B:
1: [ 217  122   56  135   33  -28    5  -51  250  -42  205 -135   31   53
    4   48  -15  -99  -21   -2 -156  -29  -50   11   28 -111   22  127
  107  -61  104   66  -33  100 -102 -163]
2: [  37  161  -26 -182   21  105 -140 -198  183    5  -62   -7  315  -16
  125  -37 -277   76 -121 -142  -20  -77  -36  -68  143  249  184 -261
 -166   84  136   47 -321  134  -77 -388]
3: [ 102  192  -45  543   62 -377 -218   72 -139  667   44 -672 -131  -40
  190  -84  516 -210 -163  -82 -142 -362  138 -751 -374 -482   38  481
  353 -453   48  292  748 -149 -522  729]
4: [ 129  138  262 -403  207  494  724    7  322  457  318 -293  396  262
  409   28 -214   23   59  -66  145  195 -186  423  -32  293  229 -336
    5   92 -166 -117 -263  351  150 -111]
5: [   8  -74  168 -155  163  420  203 -120  397  445  300  -23  -63  316
  -39  -60  315   -6  -48 -104  -92  192 -263  171 -188 -557    4 -283
  146   47 -349 -179 -184   76  180  -45]
6: [  60 -215  329 -117  208  124  -30 -179  287  390  179 -338  115   65
  -18 -196  178   13 -185  -33  141   93 -298   14 -142 -531  100  -83
  241  197   40 -235  228  197  -41  285]
7: [ -92  214  -62   61  -59  201  308  -16 -398  240  -39  -97  243  -48
 -207   -2  103  167  133  -35  -18    2   53 -332 -152  223   79  -14
 -215 -315  -53  282  117 -146  209  343]
8: [ 163   -1   -7   15  -64   44   65  -16  104  -40  147  -83  233  -34
   13   62 -123  -56   39   18  100   81    4   63  129  157  -48  -16
  -77   33  152  -87  -40   39   45 -303]
9: [  71 -125  147   19  118  -73 -233  -60  166  455   67 -461  168  -29
  205 -150  143  -78 -222  -82  185  -91 -107 -213  -68 -325   29   34
  207  113  132 -188  381  103 -283  194]
10: [-201   19  -78  -47   -4  121 -269 -130 -239  418 -206 -134  230  -84
  -92 -171  191  167 -129 -168   89 -123  -23 -497  -97  -88   38 -170
 -135  -69   -6   39  181 -164  -21  237]
11: [ 151  303  -20  110   90 -106 -218  126  175  230    6 -415  184   12
  405   21  -80  -91 -120 -166 -126 -327   45 -205  116  116   16  191
  174  -63  149   96  171  110 -426 -101]
12: [ 167 -159  -72  118 -111 -142   15 -233  100  184  167 -143  143  -66
   33  -18   38 -174  -79   53  218  148   58 -180 -118  -78   92 -122
  -89  -77  152  -81   27  -18  -42 -176]
13: [ -30 -308   72   86  -99   95  212 -107 -315  303  135 -171  190 -116
 -347  -95  307   29   67  131  348  276  -55 -212 -216 -204  -86  -20
 -106  -91   48 -148  413 -167  293  404]
14: [  23  380  -70   -4   52  210 -108  371   20  140  -41 -239  259   74
  302  111  -82   60   65 -210 -173 -293   40  -14  281  349 -228  160
   55  -15  -17   25   85  -18 -161 -224]
15: [ -73  405   88 -244  210  418  165   72  124  412  -14 -204  260  200
  270  -20  -57  181  -27 -256 -212 -184 -128  -25    6  164  138 -168
   32  -35 -202  148 -161  147  -43   48]
16: [  85 -141  136  133   29   41  255 -250   44  312  266 -162  -29   51
 -259  -87  317  -68  -26   86   47  207 -119 -157 -343 -464  128  -22
   65 -179  -38   31  159    1  137  352]
17: [ 156  119 -183    7 -221  252  292  113   -8 -350  195  265  232   25
 -162  246 -203   -4  277   53  -29  208   92  255  270  493 -227  -66
 -303  -56   23  -25 -352  -96  354 -682]
18: [ 169  -84  -66  192 -155  -79  -46 -176   44 -241  163  115   46  -82
 -328   49   14  -77   40   98  -13  146   14  -79   27  -93  -49   33
 -121  -74  180   16  -73  -74  130 -271]
19: [ 195  -54  222 -369  119  290  516 -166  390  292  307 -232  419  129
  346    6 -301  -51  -30    8  297  269 -162  379    9  242  266 -398
  -59  196   41 -228 -286  359  100 -303]
20: [ 157   38  222   26  147  139  396 -130  253  378  332 -275   23  179
   33  -30  165  -77  -25   11  -49  123 -156   45 -260 -320  185  -23
  178 -119  -98   57   41  178   21  233]
21: [ 137 -389  248 -244   60  104  330 -421  251  424  280 -256  321   -7
   62 -165  -35  -85 -149   96  493  389 -183   89 -222 -186  316 -423
  -52  175  106 -298  -20  237  138   46]
22: [ 123 -100   10  -13  -75  103  -16 -131  151 -159  154  102  149  -13
 -209   30  -58   -9   25   25   42  171  -76   93  116  -26  -69  -97
 -112   84  110 -129 -150   18  166 -368]
23: [ 166  165  -20  136  -12   62   73  107  128    0  183 -111   68   64
   23  107   20  -73   67  -27 -152  -32    9   25   78   28 -112  148
   55  -98   32   43    8    5  -27 -204]
24: [-105  400 -295  364  -64 -273 -727 -288 -142  -25 -336  112 -136 -115
 -282 -113  188   94 -228 -250 -528 -464  122 -880 -121 -283  179  106
  -92 -383  100  570  -60 -232 -331   68]
25: [  97 -655  273 -170   12 -115  109 -614  106  425  184 -304  334 -186
 -131 -306   63  -82 -263  176  705  440 -202 -153 -318 -396  351 -406
  -88  221  301 -377  217  180  102  273]
26: [ 163   24 -115  156 -164 -113 -144  -91  -10 -268   54   47  170 -134
 -171   69 -133  -45   29   39   11   30   77 -107  163  167  -69   70
 -165  -48  265   25  -48  -64   14 -364]
27: [ 148   19   -5   76   19  152  -21   14  345   88  267    7  -71  180
  -12   67  160 -125   -2  -59 -162   67  -88  116   27 -324 -156  -12
  121   -3 -119 -118 -131    5   16 -350]
28: [ 218 -100  181 -327   -7  468  399  110  358 -282  346  124  362  122
  -18  158 -342   32  202   63  158  359 -201  731  383  330 -204 -203
 -109  351   40 -401 -363  218  392 -709]
29: [ 246   83  -56  159  -59 -124  105 -148  226   48  225 -121   68   23
   95   74  -52 -189  -34   17  -40   43   69  -82  -58   -1  127    7
  -14 -163  121   95 -113   67 -105 -270]
30: [ -22  287   71  -83  136  332  319  -64   91  362  118 -106   83  205
   22   -9  112   96   19 -137 -226  -31 -103  -81 -177  -74  179 -131
   16 -197 -231  223 -160   73   86  161]
31: [ 159  103  152  -33   93  120  161 -217  286  -53  200  -10   69   97
 -126  -17  -77   13  -30  -11 -168   70 -158   88  -39 -134  186  -76
   37  -17   45  108 -231  198   57 -112]
32: [-132  112  -54 -191   59  483 -148  296   76  355   -8  -59  197  179
  154   31  159  121   44 -248  -45  -93  -95   71  219    3 -352 -147
    6  134 -260 -258   -9 -118   83 -278]
33: [-178 -257  -43 -180  -32  241  -98 -140 -119  597  -42 -126  278  -19
  -12 -162  258   74 -108 -109  365  140  -61 -264 -121 -169  -53 -381
 -167   70 -101 -293  148 -168  144   68]
34: [ 232  -51   43   80  -56  -18   94 -160  221 -151  243    1   93    2
 -136   55  -75 -101    8   76   -4  159  -49   97   34  -56   33  -13
  -36    1  158  -29 -137   92   66 -300]
35: [ 199 -244   32  144 -190  201  255 -102   90 -529  390  416  -72   28
 -714  146  111  -21  268  229  -54  463 -129  335   92 -232 -289   30
 -142    8   27 -150 -210 -109  570 -401]
36: [   9  340 -320  443 -139 -267 -639  164 -226  -75 -221 -102   -6 -148
  -81   48  161   -8  -44 -164 -330 -446  221 -614  140   20 -242  404
    0 -286  173  287  294 -298 -340  -65]
37: [ 153   53 -109  547  -41 -530 -338 -251  -27  381   50 -412 -169 -118
   -7 -109  392 -249 -243   -6 -112 -229  146 -768 -383 -527  187  308
  192 -411  196  301  453 -124 -466  421]
38: [ 131  407  -37   67   -3  206  -83  277  114 -392   44   74  140   60
  -69  193 -203  101  161 -109 -398 -194  -24  172  382  309 -248  250
    0    1   62  131 -166   24   11 -445]
39: [ -39  301 -139   88    6   26 -189  210 -151  422 -143 -375  272  -34
  332    4   56   24  -55 -209  -27 -326  124 -389   68  246  -78  116
   11 -157   29   96  276 -107 -285   65]
40: [  62  -61   65 -140   74  256 -131 -210  476   38  198  170  -33  192
 -111  -31   75  -12 -100 -115 -155  122 -214  167   36 -410  -11 -287
   34  152 -131 -165 -389   90   98 -451]
41: [ -51  217 -137   18  -15  139  293 -219 -111  565   38 -134  128   90
   86  -43  174    1  -40 -109  -37   -2   95 -417 -336   39  292 -261
 -177 -394 -188  291 -123  -87   26  184]
42: [ 169 -433   -9  160 -228 -241 -157 -395  -40 -292  132   94  158 -268
 -489  -70  -22  -75  -43  215  325  316  -18 -152   -3 -162    6  -57
 -219   70  401 -169   86  -72  178 -189]
43: [ 150  -97  -12   80  -73   36 -138 -261  298 -258  199  245  -63   47
 -347   14   40  -47  -33   20 -155  167 -112   51   35 -320  -23  -95
  -54   33   65  -47 -297    8  140 -428]
44: [ 114   18 -178  420 -226 -119 -189 -135 -107 -457  105  318 -175  -95
 -658   85  209  -23  124   99 -298   69   57 -244   11 -267 -202  243
 -121 -255  116  213  -35 -265  202 -185]
45: [-117   -6  -84  -57 -116  125    6 -125 -363  126 -143  -21  369 -174
 -231  -72  -15  185   32  -32  197   49   35 -325   -9  258   37 -157
 -319  -83  118   50   92 -158  202  116]
46: [ 172  -28   90  111   35  -65 -101 -242  259  -42  173  -52  -13   16
 -175  -51   62  -66 -103   15 -109   47 -119  -74  -62 -335  100   21
   86  -15  125   38  -63  101  -46  -90]
47: [ -17 -107  270 -516  148  565  433 -214  258  208  191   36  381  157
  -36  -78 -178  185   13  -51  207  328 -310  393   23   78  178 -526
 -160  276 -115 -247 -379  258  386 -189]
48: [-112   77 -117  -54  -78  304 -131 -179  -24 -126  -40  382   44   49
 -445  -12  103  186   47 -112 -218   73  -81 -120   40 -121  -68 -239
 -241  -56 -123   82 -355 -162  309 -284]
49: [ -63  396 -141 -165   26  326 -122  -39  156  -20  -85  197  171  138
   35   51 -146  157  -14 -261 -344 -163  -29  -63  164  221   48 -250
 -180  -54 -130  193 -499    4   32 -479]
50: [  89  238 -269  230 -184   14  -57  148 -106  -99   37   52   98  -12
  -48  168   20  -50  140  -57 -158  -81  181 -175  148  257 -218  129
 -155 -226   38  135  -44 -211   24 -364]
51: [ 138  170 -236  496  -87 -592 -605 -153  -47  285 -130 -416  -13 -193
  210  -79  177 -229 -289 -105 -104 -403  251 -832 -156 -204  135  297
  105 -332  316  291  403 -131 -637  136]
52: [ 137  192 -137  298 -109  -83 -196  118   -1 -187   60  -15    5  -35
 -136  116   61  -53   72  -25 -249 -143   82 -171  131   -1 -207  282
   17 -164  117  137   80 -129  -81 -219]
53: [  97  513 -206  412  -53  -26  106  -74  -26  -63  108  126 -229  131
 -264  134  209  -38   93  -77 -638 -186  128 -383 -216 -135  101  225
  -17 -575 -148  624 -206 -154  -29   33]
54: [ 141  104  -29  283   -9 -213 -330 -195  142 -104   52  -43  -96  -50
 -214  -35  113  -61 -118  -35 -269 -129  -25 -311  -53 -350   57  180
   97 -143  167  196   40   -9 -189  -40]
55: [ -97 -622  137 -279  -29  107 -184 -286  -54  509  -12 -246  427 -182
  -51 -274  130   40 -212   12  732  310 -175 -149  -62 -237  -10 -431
 -143  357  176 -577  318  -22  143   93]
56: [  -6  316 -100  173   72 -212 -211 -204  -56  587 -145 -433  121  -42
  308 -136  126  -46 -256 -201 -112 -362  123 -715 -282  -72  359    6
   46 -339   67  377  189   -1 -459  346]
57: [ -86 -160  -31  118 -102  222  111   14 -276  251  113  -13   54  -10
 -405  -28  407   68  125   38  106  187  -46 -203 -145 -265 -231    1
  -96 -152 -131  -87  272 -277  327  252]
58: [  -9  278 -127   50  -63  207 -121  260 -116  -72  -57   -5  217   -3
  -25  113  -42  118  129 -137 -165 -164   52  -58  273  307 -276  119
  -95  -47   11   50    9 -134   38 -262]
59: [ -48 -338  125  -32  -71  381  295   -6 -148  115  254   82   95   37
 -528  -19  339   95  188  123  221  412 -186  137  -76 -319 -282  -87
  -84   47 -130 -293  186 -169  556  147]
60: [ -22 -107 -118  -54 -168  114    6 -442  -54 -147   15  355  148  -71
 -458  -49  -31   94  -14   23   42  253  -23 -184  -74  -17  154 -373
 -383  -80   61   78 -390 -108  330 -293]
61: [ 250  -28 -185  120 -216 -171  225 -187   15   46  184  -92  288 -108
  145  108 -191 -211   19   94  253  180  214 -117  -22  376  140 -143
 -268 -170  233   17 -146   -9   -7 -421]
62: [ 173  446 -115  547  -76  235  525  324  -76 -146  419  142 -402  287
 -478  313  475  -76  426   70 -697   32   64   26 -167 -274 -320  520
  142 -619 -379  460    8 -268  315  117]
63: [ -30  206    4 -112   16   78  222 -119 -240  372 -108 -325  470 -108
  189  -72 -173  110  -39  -77  194  -81   52 -333  -93  452  296 -149
 -213 -149  140  199   93   64  -46  242]
64: [-155    1  -17   26    9  103 -204 -212 -171  263 -116  -40   94  -49
 -305 -159  246  163 -102 -104  -49  -52  -84 -432 -162 -275   62 -114
  -95 -118  -19  110  113 -137   68  288]
65: [-160  137 -104  103   -4  149  -31    0 -304  513 -100 -197  111    1
  -79  -92  336  105  -13 -140  -31 -121   42 -508 -214 -117   -8  -26
  -69 -281 -139  165  256 -223   15  392]
66: [-131  -41 -121   73  -74   -6 -296 -274 -192  224 -139   28   97 -103
 -274 -151  218   99 -133 -102   16  -39    6 -524 -157 -218   82 -161
 -176 -141   40  104   64 -195   28  128]
67: [-138   13   57 -402   -6  656  249   -3   -9  -82   36  311  343  106
 -296   25 -122  302  174  -86   34  251 -205  314  216  243 -131 -403
 -310  202 -163 -171 -405   -9  549 -362]
68: [  56  130  -37 -110  -89  414  146  248   23 -313  127  212  248   66
 -183  193 -153  129  259  -36  -92  117  -65  357  381  353 -356  -12
 -170  110  -32 -144 -219  -54  349 -553]
69: [ 228    3  -32  142  -97 -148   -1 -312  190 -228  167   73   69  -53
 -183   21 -119 -101  -44   68  -61  104   11  -86  -27  -42  168  -43
 -110  -99  235  116 -219   73    1 -314]
70: [ 144  -15  -18   -3  -13   85 -117   10  275   37  156  -51  120   64
   78   46  -11  -85  -33  -60    1   31  -50   95  151  -71 -128  -57
   26   99   49 -181  -87   36  -36 -423]
71: [ -19   43   33  131   55    3  -14 -285  -15  356   45 -138  -14   19
 -181 -141  280   21 -126  -56  -98  -22  -69 -414 -319 -394  214  -63
   23 -230  -44  208  100  -40  -31  363]
72: [ -30  262   74 -326  146  482  424  313   33  659   73 -439  494  175
  588   48 -108   75   68 -207  180  -58  -32  148   97  497  -32 -187
  -12   40 -187 -145   47  123   -6  -42]

[-295  326  387   39   27 -425 -395 -319  281  377   84  102  504  111
  137  -49 -303  282 -103   13 -536  431 -332   57  174 -541 -464 -436
 -151  121] => 25
[-596  419  185  106  432 -301 -252 -190  346  570  165  123  353  166
 -263 -122 -278  327 -121 -126 -595  564 -303  -46  290 -412 -258 -646
  207  140] => 21
[ 215  172 -156   50 -331 -180 -184  -49  -44  188 -321   89 -172   10
  444 -156  -98 -161  219 -398  -65  103 -100 -463  155  221  374   12
 -333  323] => 65
[ 237   82  486   15 -474 -604 -374 -238  286   74 -172  -14  256 -167
  576 -152 -324  106   51 -344 -504  206 -534 -246  212 -396 -173   12
 -475  258] => 55
[-374  340 -235  134  348  449   50  155   88  299  -46  120 -166 -152
 -122  132  -71    1   -8  108  310  464  488  319  415 -223   45 -374
  330 -166] => 3
[-190  150   35   66  298  -64 -100   23  166  199    4  -68 -111  -33
  -49   97  -92   70   33 -103  -31  256   92 -120  348   27  186 -102
  196  -20] => 23
[ 224 -111  162   -2  -35  402 -107   41 -146 -152  105 -229  -60 -269
 -103  322  193 -176   54  349  452 -164  481  429  145  250 -105  234
   39 -232] => 50
[  52    2  -21   28  -55  366    6   72 -117   90   98   -7  -42 -257
 -309 -170  402  -66   43 -104   18 -142   74  310  -37  195   -9 -259
   78  -23] => 67
[ 178   65   39 -119 -375 -599 -327 -224  -27  -50 -415   -9 -142  105
  824  165 -165  -34  156  -91  166  151   60 -474  104  -80  276  119
 -547  123] => 37
[-257  227 -194    6   98  294  -50  -21 -127  248   11  163    7  -22
 -161  -53  272   27   -6   79  138  133  279  303  -25  -41  -53 -503
   68  -73] => 71
[-345  161  149   53  192   70  -79  -17  172  185   87   -6   81 -223
 -226   37  -25  138  -91   68  -13  349   90  336  266 -423 -251 -458
  148  -98] => 9
[ 177  304  109  136 -177  198 -231  -42   92  217  -92   97  146  -95
  404   97 -283  -78   84   62    3  255  167  156  334 -105 -130  116
 -122   34] => 13
[-158  164  190  169  506  207  -66  102  269  307  283 -120   47  -94
 -407   28  -79   92   -2 -121 -296  178  -22   55  421  208   55   -8
  504  -49] => 68
[ 222   50  162   52 -249 -172 -259  -83   32   69 -110 -131  -23 -110
  190   58 -204 -151  148 -125  -31   80  -64 -228  267  139   64  151
 -261  231] => 32
[-110  247 -251    7  230  -39 -228 -134 -175  318  -46   35  -69  387
   43  157   37  -68  144   70  119   65  279 -327   59  525  324  -54
   15  110] => 53
[ 347 -187  301 -109 -322 -484 -246 -129   35 -219 -184 -221 -130 -135
  498   96   51   -8  126 -191   13 -142 -100 -312   80  111  223  297
 -355   29] => 26
[ 288 -165  194 -210 -456 -793 -342 -286  -80 -210 -335 -151 -128   74
  709   89   76   12  152 -175   62 -133 -131 -534 -100   79  293  155
 -620  122] => 69
[ -38  185   69   80   -9 -117 -174  -74   95  321   21   56   99   -3
  -75 -250    2   42   69 -347 -420  113 -302 -187  117  101   73 -248
  -26  235] => 10
[ 307 -178  277 -122 -389 -578 -301 -183   -6 -224 -244 -237 -124  -93
  521  168  -49  -59  141 -102  117  -66  -57 -363  100   47  175  259
 -485  101] => 61
[   9  242   95   94  317   16  -96   61  285  215   -6   60  -51   16
  369   62  -79  182   39 -195 -200  209   83  -80  362   55  275  167
  311 -194] => 35
[ -32  262 -119  -32 -241 -555 -317 -230   -4  250 -375  125  -58  246
  598  -20 -239  -12  157 -229  -62  299  -91 -580  127  -49  280 -169
 -447  314] => 5
[  72  -93   98   30  194  373   54  173   23  -67  128 -176 -196 -330
 -224  113  294  -31   25   13  214 -104  297  315  203  218  120   74
  309 -259] => 17
[ -17 -188  -33 -123  -76  132  -61  -57 -313  -69  111 -156  -91 -144
 -449  -37  590  -89   46   71  219 -313  156  204 -259  329   11 -327
  -85  -17] => 49
[  95 -109  115   17  144  261   35  151   39  -78   95 -181 -196 -315
 -166   68  290  -10   43  -56  138 -111  209  231  186  205  151   79
  246 -215] => 36
[ 451 -237   87 -240 -604 -483 -371 -335 -412 -231 -215 -145  -32  145
  440   40  403 -148  204    4  179 -478  -17 -343 -418  483  179  147
 -719  177] => 24
[-188   36   45  -51  146   -1  -95  -35   -7   29   -6  -87  -84  -96
  -61  178  132   49   -5  142  236  127  275  161  132  -91    6 -225
   41 -151] => 1
[-224  448 -642  204  604  825  219  378   -5  380 -125  230 -511   21
   51  193   57 -118  128  -11  525  351  844  112  487  377  638  -23
  651 -289] => 62
[-245   50   41  -65  153  136  -54  -38  -49   34   70   -7   -5 -127
 -140   95  314  126  -66  194  206   74  297  400   -4 -181 -129 -387
  102 -258] => 46
[ -69   10   59   40  293  313   38  143   71   15  108 -115 -165 -242
 -182  142  212   43   -1   45  188   44  323  299  241   76  110  -36
  339 -277] => 52
[  20  -19  119   51  -46  324 -130    6 -122   14  115 -188   13 -275
 -352  187   63 -183   33  274  309   17  300  376  184   73 -235  -98
  -25  -15] => 39
[  62  149 -266  -63 -360 -461 -275 -203 -206  186 -394   75 -190  227
  412  -77  -41 -169  230 -274   88   96  -47 -658  -16  246  411 -184
 -538  421] => 30
[-100  -16   61  -88   69    1  -98  -59  -64  -21    1  -49  -56  -86
   20  108  303   90   -8  103  183  -15  241  200  -20  -33   17 -208
    4 -199] => 54
